Here is a tiny trained network, its code and every weight. The questions are about switching its units off for an input and a class, where a switched-off unit gives its printed mean instead of its output.

import numpy as np


def w(rows, s, z=0):
    codes = np.array(rows[::2]) - 128.0
    scale = np.full(codes.shape[1], s)
    scale[-1] = z or s
    return codes * scale


def norm(h):
    return h / np.sqrt((h * h).mean(-1, keepdims=True) + 1e-5)


def f(y):
    return np.maximum(y, 0)


def log_softmax(a):
    a = a - a.max(-1, keepdims=True)
    return a - np.log(np.exp(a).sum(-1, keepdims=True))


def net(x, mask):
    res = np.array(x, float).reshape(1, 5) / 4 @ E
    u = 0
    for l in range(4):
        y = f(norm(res) @ A[l][:, :-1].T + A[l][:, -1])
        res = res + np.where(mask[u : u + 6], y, B[l][:, -1]) @ B[l][:, :-1]
        u += 6
    return log_softmax(norm(res)[-1] @ U[:, :-1].T + U[:, -1])


A, B = {}, {}
E = w([
[164,37,149,149,130,56,74,155,43,89],'x0',
[253,242,80,171,141,119,90,83,114,139],'x1',
[158,102,114,134,120,93,163,153,119,60],'x2',
[91,145,97,96,170,196,139,77,158,187],'x3',
[162,157,218,163,7,82,100,248,204,94],'x4',
],0.0052)
A[0] = w([
[117,117,112,116,104,124,120,124,128,115,75],'0.n1',
[134,228,169,176,51,152,128,163,236,168,33],'0.n2',
[140,227,173,175,62,153,88,151,195,183,44],'0.n3',
[163,146,120,110,122,151,122,146,159,127,56],'0.n4',
[119,82,205,112,4,68,167,246,153,60,2],'0.n5',
[78,98,185,92,75,127,163,178,163,106,95],'0.n6',
],0.0043,0.0044)
B[0] = w([
[150,112,137,135,112,136,160,147,115,144,128],'0.n1',
[175,173,193,26,36,160,92,147,120,195,221],'0.n2',
[157,171,151,35,46,121,140,151,119,174,205],'0.n3',
[122,132,128,117,125,128,95,101,149,144,135],'0.n4',
[71,87,155,207,151,74,118,179,203,2,255],'0.n5',
[188,157,86,155,184,108,91,83,108,75,207],'0.n6',
],0.0056,0.0042)
A[1] = w([
[81,69,135,147,136,117,113,147,71,138,58],'1.n1',
[104,103,156,148,117,139,97,158,95,152,3],'1.n2',
[103,85,153,214,102,84,140,245,225,33,59],'1.n3',
[42,125,96,107,172,205,158,87,175,190,13],'1.n4',
[108,34,184,138,108,92,89,186,100,106,138],'1.n5',
[253,182,108,193,151,89,109,122,67,111,36],'1.n6',
],0.0054,0.0035)
B[1] = w([
[154,149,172,92,93,108,169,91,144,238,158],'1.n1',
[155,139,122,94,129,112,156,117,149,171,131],'1.n2',
[65,130,195,193,165,95,102,201,124,2,254],'1.n3',
[95,148,128,185,144,207,188,168,118,77,182],'1.n4',
[101,89,171,113,148,24,128,115,105,119,223],'1.n5',
[165,155,54,173,84,100,85,100,119,115,188],'1.n6',
],0.0064,0.0065)
A[2] = w([
[123,149,135,68,156,175,108,123,99,151,77],'2.n1',
[174,128,136,161,88,80,64,164,99,103,143],'2.n2',
[147,167,163,133,111,120,130,149,193,140,73],'2.n3',
[124,20,119,109,170,100,107,140,93,96,19],'2.n4',
[188,125,78,134,155,112,102,112,156,113,3],'2.n5',
[71,96,104,118,204,252,159,94,147,132,1],'2.n6',
],0.0047,0.0022)
B[2] = w([
[141,140,111,116,131,150,148,227,142,108,161],'2.n1',
[37,95,92,99,199,253,150,93,199,96,253],'2.n2',
[185,136,144,109,134,139,103,193,209,134,174],'2.n3',
[138,159,185,66,36,108,126,121,248,224,192],'2.n4',
[110,94,100,158,100,124,73,103,125,138,151],'2.n5',
[49,169,149,190,203,236,250,179,75,101,219],'2.n6',
],0.0038,0.004)
A[3] = w([
[157,108,121,127,137,141,131,151,114,130,65],'3.n1',
[120,117,101,109,133,146,122,141,132,123,50],'3.n2',
[186,154,3,161,144,89,87,79,126,98,7],'3.n3',
[183,128,43,128,130,129,91,111,103,98,3],'3.n4',
[134,30,140,124,166,111,133,131,88,108,56],'3.n5',
[77,100,145,186,128,107,134,175,157,33,50],'3.n6',
],0.0049,0.0027)
B[3] = w([
[149,149,143,129,159,142,112,119,142,128,128],'3.n1',
[121,126,107,109,115,136,138,108,104,93,128],'3.n2',
[178,3,42,234,71,133,82,83,85,171,196],'3.n3',
[174,44,78,160,94,131,86,89,103,161,166],'3.n4',
[170,206,145,45,137,96,143,156,223,159,172],'3.n5',
[117,106,103,190,185,175,92,132,133,59,253],'3.n6',
],0.0042,0.0045)
U = w([
[192,97,40,182,105,122,75,65,86,143,121],'0',
[182,202,151,52,42,164,99,167,195,180,149],'1',
[67,141,101,139,185,232,199,112,106,137,157],'2',
[102,51,164,48,145,59,147,91,104,188,5],'3',
[99,94,185,157,120,72,91,184,160,6,211],'4',
],0.012,0.0022)

Each question gives the input, the list of numbers given to net, and the class t.
The units are the neurons (one row each of A and B). Each row of codes is followed by its name. A weight is (code - 128) times the scale printed after its matrix; where a second scale follows, it is the last column's (A, B and U).
mask holds one flag per neuron, layer by layer. A switched-off neuron (its flag False) gives its mean, the last column of its row in B, instead of its output. The means were averaged over made-up inputs and are rounded, as every weight is.
A unit's drop is (log p(t) with every unit on - log p(t) with that unit switched off) / (log p(t) with every unit on - log p(t) with every unit switched off).
unit that matters most: the unit with the biggest drop
top k neurons: the k neurons with the biggest drops, biggest first
top k neurons in layer l: the k neurons of layer l with the biggest drops, biggest first
drop of u: that unit's drop, to one decimal
input [-1,-2,5,8,3], class 2: top 2 neurons : 0.n5, 0.n3
input [-1,-8,0,-3,-4], class 3: top 2 neurons : 0.n5, 1.n3
input [-7,6,-8,-5,-4], class 1: top 2 neurons in layer 0 : 0.n6, 0.n3
input [4,4,8,-7,-3], class 0: top 2 neurons : 0.n5, 1.n6
input [-4,4,-1,-8,-1], class 0: top 2 neurons : 1.n6, 3.n3
input [6,-1,-3,7,0], class 3: unit that matters most : 1.n1
input [3,-4,3,-2,-3], class 3: top 2 neurons : 0.n5, 1.n1
input [5,8,2,8,6], class 1: top 3 neurons : 0.n3, 0.n2, 0.n6
input [5,1,-4,-6,-4], class 0: top 3 neurons : 1.n6, 0.n5, 1.n3
input [0,0,-4,-3,-1], class 3: top 3 neurons : 0.n6, 0.n5, 1.n3
input [-4,-4,-5,-8,-3], class 2: top 2 neurons : 0.n5, 1.n3
input [-4,-7,7,-7,-8], class 2: top 2 neurons in layer 1 : 1.n3, 1.n5
input [0,7,6,5,4], class 1: top 3 neurons in layer 0 : 0.n2, 0.n3, 0.n6
input [5,5,2,3,2], class 0: unit that matters most : 0.n5
input [-8,1,0,-4,6], class 1: top 2 neurons : 0.n2, 0.n3
input [0,-7,3,5,0], class 2: top 2 neurons in layer 0 : 0.n5, 0.n6
input [1,1,4,6,3], class 1: drop of 0.n2 : 0.5
input [1,-4,-2,-4,-7], class 2: drop of 1.n5 : 0.2
input [5,0,3,8,1], class 3: drop of 0.n5 : 0.6
input [7,-5,6,5,-2], class 3: top neuron : 0.n5
